Here is a tiny trained network, its code and every weight. The questions are about switching its units off for an input and a target symbol, where a switched-off unit gives its printed mean instead of its output.

import numpy as np


def w(rows, s, z=0):
    codes = np.array(rows[::2]) - 128.0
    scale = np.full(codes.shape[1], s)
    scale[-1] = z or s
    return codes * scale


def f(y):
    return np.maximum(y, 0)


def softmax(a):
    e = np.exp(a - a.max(-1, keepdims=True))
    return e / e.sum(-1, keepdims=True)


def log_softmax(a):
    a = a - a.max(-1, keepdims=True)
    return a - np.log(np.exp(a).sum(-1, keepdims=True))


def net(x, mask):
    ids = ['ΓΘΞαζλτψ'.index(c) for c in x.split()]
    T = len(ids)
    res = E[ids] + P[:T]
    u = 0
    for l in range(3):
        r = res
        for j in range(3):
            rows = slice(2 * j, 2 * j + 2)
            q, k, v = (r @ M[l][rows].T for M in (Q, K, V))
            z = softmax(np.where(np.tri(T) > 0, q @ k.T / 2**0.5, -1e9)) @ v
            o = O[l][rows]
            res = res + np.where(mask[u + j], z, o[:, -1]) @ o[:, :-1]
        u += 3
        y = f(res @ A[l][:, :-1].T + A[l][:, -1])
        res = res + np.where(mask[u : u + 4], y, B[l][:, -1]) @ B[l][:, :-1]
        u += 4
    return log_softmax(res[-1] @ U[:, :-1].T + U[:, -1])


Q, K, V, O, A, B = {}, {}, {}, {}, {}, {}
E = w([
[136,147,36,88,199,89,77,124,47],'Γ',
[117,155,98,61,174,119,84,204,131],'Θ',
[188,96,144,76,181,79,115,21,91],'Ξ',
[153,78,93,143,140,176,109,105,7],'α',
[126,165,178,132,61,192,95,123,203],'ζ',
[190,110,186,205,167,83,88,166,115],'λ',
[181,39,219,118,112,93,180,119,112],'τ',
[144,109,98,149,50,71,22,109,67],'ψ',
],0.017)
P = w([
[252,144,232,90,108,130,180,156,52],'0',
[243,147,202,110,122,146,168,154,84],'1',
[221,136,188,124,133,142,99,145,127],'2',
[191,139,175,144,136,125,81,139,133],'3',
[163,125,174,164,131,113,60,122,139],'4',
[134,121,162,171,127,100,56,123,155],'5',
[107,111,158,178,128,88,58,115,159],'6',
[85,98,144,182,130,82,86,114,168],'7',
[80,68,109,164,145,87,119,104,191],'8',
[56,70,90,169,159,78,201,96,180],'9',
[2,70,118,195,159,64,239,72,136],'10',
],0.0079)
Q[0] = w([
[88,62,77,212,54,84,1,64,142],'0.h1',
[140,164,30,190,40,71,143,100,118],'0.h1',
[23,231,84,15,124,211,179,154,251],'0.h2',
[96,152,160,203,226,171,106,123,157],'0.h2',
[81,98,141,101,108,146,141,133,33],'0.h3',
[105,123,133,93,121,33,146,152,137],'0.h3',
],0.0082)
K[0] = w([
[2,106,77,221,143,138,119,133,178],'0.h1',
[28,29,132,92,192,161,178,118,106],'0.h1',
[212,174,169,79,119,186,104,150,70],'0.h2',
[109,142,104,98,42,36,122,140,87],'0.h2',
[179,143,129,141,164,140,158,144,116],'0.h3',
[91,146,112,103,133,53,149,175,105],'0.h3',
],0.0092)
V[0] = w([
[56,84,196,208,149,252,114,73,90],'0.h1',
[137,206,166,134,73,17,106,155,240],'0.h1',
[121,179,136,50,31,135,159,125,57],'0.h2',
[26,74,47,111,13,95,2,75,77],'0.h2',
[170,156,85,171,133,29,110,202,166],'0.h3',
[225,212,207,105,119,185,130,150,62],'0.h3',
],0.0052)
O[0] = w([
[51,163,183,177,158,131,42,111,77,83],'0.h1',
[162,147,127,184,146,111,216,102,153,129],'0.h1',
[129,212,101,153,132,103,95,126,94,150],'0.h2',
[153,136,105,63,138,92,254,147,93,254],'0.h2',
[104,84,134,108,160,191,54,110,147,166],'0.h3',
[206,146,132,107,161,81,146,159,104,254],'0.h3',
],0.0086,0.0052)
A[0] = w([
[89,150,179,134,88,154,128,95,204,223],'0.n1',
[184,1,132,171,54,175,172,88,84,198],'0.n2',
[176,74,111,51,227,74,118,45,192,136],'0.n3',
[178,82,79,84,116,162,132,123,75,253],'0.n4',
],0.0073,0.0035)
B[0] = w([
[152,141,123,115,51,188,237,157,110,140],'0.n1',
[107,133,176,175,47,46,159,151,167,235],'0.n2',
[69,152,166,177,131,161,131,96,7,209],'0.n3',
[120,174,168,164,81,2,81,154,134,246],'0.n4',
],0.0081,0.011)
Q[1] = w([
[42,22,97,190,24,14,28,57,74],'1.h1',
[139,78,39,81,158,102,84,57,94],'1.h1',
[208,116,139,73,233,253,228,100,178],'1.h2',
[137,171,178,253,49,50,53,151,112],'1.h2',
[62,201,121,142,123,61,158,205,49],'1.h3',
[174,87,189,163,91,166,147,81,74],'1.h3',
],0.0069)
K[1] = w([
[39,57,89,169,169,79,153,107,136],'1.h1',
[122,129,131,131,167,120,124,161,83],'1.h1',
[209,165,166,177,118,110,90,157,139],'1.h2',
[2,95,119,139,107,116,174,118,159],'1.h2',
[41,93,107,112,161,73,137,109,169],'1.h3',
[137,102,184,148,90,153,152,106,99],'1.h3',
],0.0095)
V[1] = w([
[158,129,228,150,166,66,215,185,77],'1.h1',
[174,133,184,82,100,78,42,72,211],'1.h1',
[121,36,199,49,55,171,187,161,110],'1.h2',
[114,17,182,209,150,46,230,52,36],'1.h2',
[130,242,191,139,237,88,118,204,100],'1.h3',
[216,105,151,117,183,159,254,170,119],'1.h3',
],0.0057)
O[1] = w([
[115,87,72,132,113,200,71,78,160,243],'1.h1',
[133,70,92,20,216,120,251,108,243,159],'1.h1',
[142,96,2,174,209,198,98,23,159,134],'1.h2',
[244,118,151,38,166,171,91,173,232,255],'1.h2',
[9,13,53,211,53,235,166,98,194,176],'1.h3',
[93,118,105,163,79,125,64,147,187,108],'1.h3',
],0.0053,0.02)
A[1] = w([
[155,112,161,151,107,185,205,137,163,98],'1.n1',
[94,87,134,255,139,170,195,114,130,2],'1.n2',
[70,5,148,116,111,129,173,60,185,123],'1.n3',
[77,144,168,89,34,128,68,142,186,90],'1.n4',
],0.0088,0.0047)
B[1] = w([
[219,148,165,115,228,41,19,90,92,197],'1.n1',
[206,135,141,52,124,87,116,154,223,136],'1.n2',
[89,200,165,173,59,109,3,123,112,255],'1.n3',
[153,149,124,186,85,220,134,199,60,217],'1.n4',
],0.0077,0.0099)
Q[2] = w([
[117,96,108,145,114,151,115,39,235],'2.h1',
[129,125,145,207,58,203,103,40,152],'2.h1',
[67,198,131,78,74,192,125,167,43],'2.h2',
[32,149,89,165,42,139,71,216,114],'2.h2',
[12,152,73,182,108,145,81,172,148],'2.h3',
[164,153,30,201,113,192,2,67,103],'2.h3',
],0.0071)
K[2] = w([
[148,108,167,144,30,138,68,141,189],'2.h1',
[95,165,181,157,189,197,58,49,167],'2.h1',
[2,109,78,137,188,197,115,164,49],'2.h2',
[74,190,163,108,218,107,111,206,145],'2.h2',
[57,157,76,192,101,208,61,203,147],'2.h3',
[93,243,142,120,151,203,56,36,152],'2.h3',
],0.0075)
V[2] = w([
[104,156,59,161,187,63,131,104,124],'2.h1',
[125,6,111,186,95,241,170,185,234],'2.h1',
[203,113,106,149,214,27,132,118,129],'2.h2',
[33,56,51,84,232,82,64,134,125],'2.h2',
[153,39,67,103,80,168,119,168,129],'2.h3',
[188,189,146,43,189,254,152,44,121],'2.h3',
],0.0055)
O[2] = w([
[187,23,141,116,108,115,134,184,125,32],'2.h1',
[90,145,124,158,154,45,133,161,116,38],'2.h1',
[119,95,199,132,97,128,74,126,145,191],'2.h2',
[146,124,135,255,150,110,125,162,119,2],'2.h2',
[139,62,146,137,168,80,126,72,142,145],'2.h3',
[109,164,134,126,58,125,142,128,76,24],'2.h3',
],0.0088,0.0083)
A[2] = w([
[26,74,67,106,150,56,249,174,116,36],'2.n1',
[161,68,165,222,58,113,227,186,136,3],'2.n2',
[2,191,75,144,134,152,117,92,53,92],'2.n3',
[94,217,102,122,130,189,196,63,195,43],'2.n4',
],0.0069,0.0049)
B[2] = w([
[103,167,139,175,183,215,89,155,196,146],'2.n1',
[183,19,1,193,51,193,168,13,191,250],'2.n2',
[164,56,153,37,168,157,198,147,144,216],'2.n3',
[199,100,156,198,152,109,110,224,92,190],'2.n4',
],0.0073,0.0019)
U = w([
[160,67,142,149,124,208,148,145,145,9],'Γ',
[132,159,87,182,142,109,135,100,144,166],'Θ',
[165,178,148,126,102,196,163,226,150,156],'Ξ',
[164,95,59,121,165,117,29,198,2,65],'α',
[57,132,133,113,101,171,154,55,118,208],'ζ',
[88,97,192,172,103,132,85,188,166,36],'λ',
[69,128,40,114,162,223,108,151,216,252],'τ',
[194,94,146,97,186,78,171,145,164,157],'ψ',
],0.0076,0.0045)

Each question gives the input, a string of symbols that net reads in full, and the target symbol t.
The units are the heads (2 rows each of Q, K, V and O) and the neurons (one row each of A and B). Each row of codes is followed by its name. A weight is (code - 128) times the scale printed after its matrix; where a second scale follows, it is the last column's (O, A, B and U).
mask holds one flag per unit, layer by layer, with each layer's heads first. A switched-off unit (its flag False) gives its mean, the last column of its rows in O or B, instead of its output. The means were averaged over made-up inputs and are rounded, as every weight is.
A unit's drop is (log p(t) with every unit on - log p(t) with that unit switched off) / (log p(t) with every unit on - log p(t) with every unit switched off).
The circuit of an input: a set's keep is (log p(t) with only the set's units on - log p(t) with every unit switched off) / (log p(t) with every unit on - log p(t) with every unit switched off). Starting from the 12 units with the biggest drops (on a tie, the unit counted first), units are removed one at a time, each time the one whose removal leaves the highest keep (on an exact tie, the one counted first), for as long as the keep stays at least 0.8.
units of the circuit, in order: the units of the circuit, biggest drop first
most important unit: the unit with the biggest drop
top k neurons: the k neurons with the biggest drops, biggest first
k most important neurons of layer l: the k neurons of layer l with the biggest drops, biggest first
heads that matter: for each layer, one digit per head in row order, 1 if its drop is at least 0.15 and else 0, layers parted by /
input Γ Γ λ, target λ: units of the circuit, in order : [0.h2 2.h1]
input α ζ Γ Ξ ψ τ Γ α ψ Θ α, target Θ: heads that matter : 001 / 010 / 010
input τ Θ τ Γ ζ ψ ψ λ ψ, target λ: most important unit : 2.h2
input τ Γ α Θ ψ ψ ψ α Γ τ α, target τ: top 2 neurons : [0.n4 0.n3]
input ψ ψ ζ τ ψ ψ τ ζ τ α ψ, target α: units of the circuit, in order : [0.h1 0.n2]
input ψ ψ ψ τ ψ λ τ α ψ, target α: heads that matter : 100 / 011 / 000
input τ ψ ζ Ξ Γ α, target Γ: 3 most important neurons of layer 0 : [0.n2 0.n4 0.n3]
input ψ ζ ζ Θ ψ ψ ψ, target ψ: units of the circuit, in order : [1.h3 0.h2 1.n3 2.h3]
input ψ Ξ ζ ψ ψ Γ ψ, target Γ: heads that matter : 000 / 010 / 100
input ψ Γ Θ Γ ψ ψ ζ Γ τ τ, target λ: top 2 neurons : [0.n2 1.n3]
input ψ ζ τ ζ ψ α Ξ ψ, target Ξ: units of the circuit, in order : [0.n3 1.h2 1.n4]
input ψ τ λ τ ψ Ξ Θ ψ, target Θ: top 3 neurons : [0.n4 0.n2 2.n2]
input ψ ψ τ α τ τ, target λ: heads that matter : 000 / 000 / 000
input ψ λ ψ τ ψ Γ ψ Ξ, target ζ: units of the circuit, in order : [0.n3]
input ψ ψ ψ α ζ ζ ψ λ ψ, target λ: heads that matter : 110 / 000 / 010
input ζ Ξ ψ λ ζ α ψ ψ ζ α, target ζ: top 4 neurons : [0.n1 0.n4 1.n1 0.n2]
input τ τ τ τ ζ Ξ ψ ψ, target ψ: heads that matter : 010 / 001 / 000
input Θ ψ Γ λ τ α, target τ: heads that matter : 000 / 010 / 000
input Θ τ α Ξ Γ Γ ψ, target Γ: top 3 neurons : [2.n2 1.n4 0.n2]
input τ α ψ λ Θ ψ τ ψ λ, target ψ: units of the circuit, in order : [0.h2]
input τ ψ ψ α ψ ψ ψ λ α, target λ: top 4 neurons : [0.n4 1.n1 0.n2 1.n4]
input α ψ λ ζ ψ ψ ψ α, target ψ: 2 most important neurons of layer 1 : [1.n3 1.n4]
input τ ψ Θ α ψ Θ ψ, target Θ: heads that matter : 000 / 010 / 010
input ψ τ τ ψ τ Θ ψ Γ ζ α, target ζ: top 3 neurons : [0.n4 0.n1 1.n4]
input Θ ψ ψ ζ ψ τ ψ τ Ξ α, target Ξ: top 2 neurons : [0.n3 0.n4]
input Γ ψ Γ Γ Ξ ψ α, target ψ: top 2 neurons : [1.n3 0.n4]
input τ λ ψ ψ λ α, target λ: heads that matter : 000 / 000 / 010
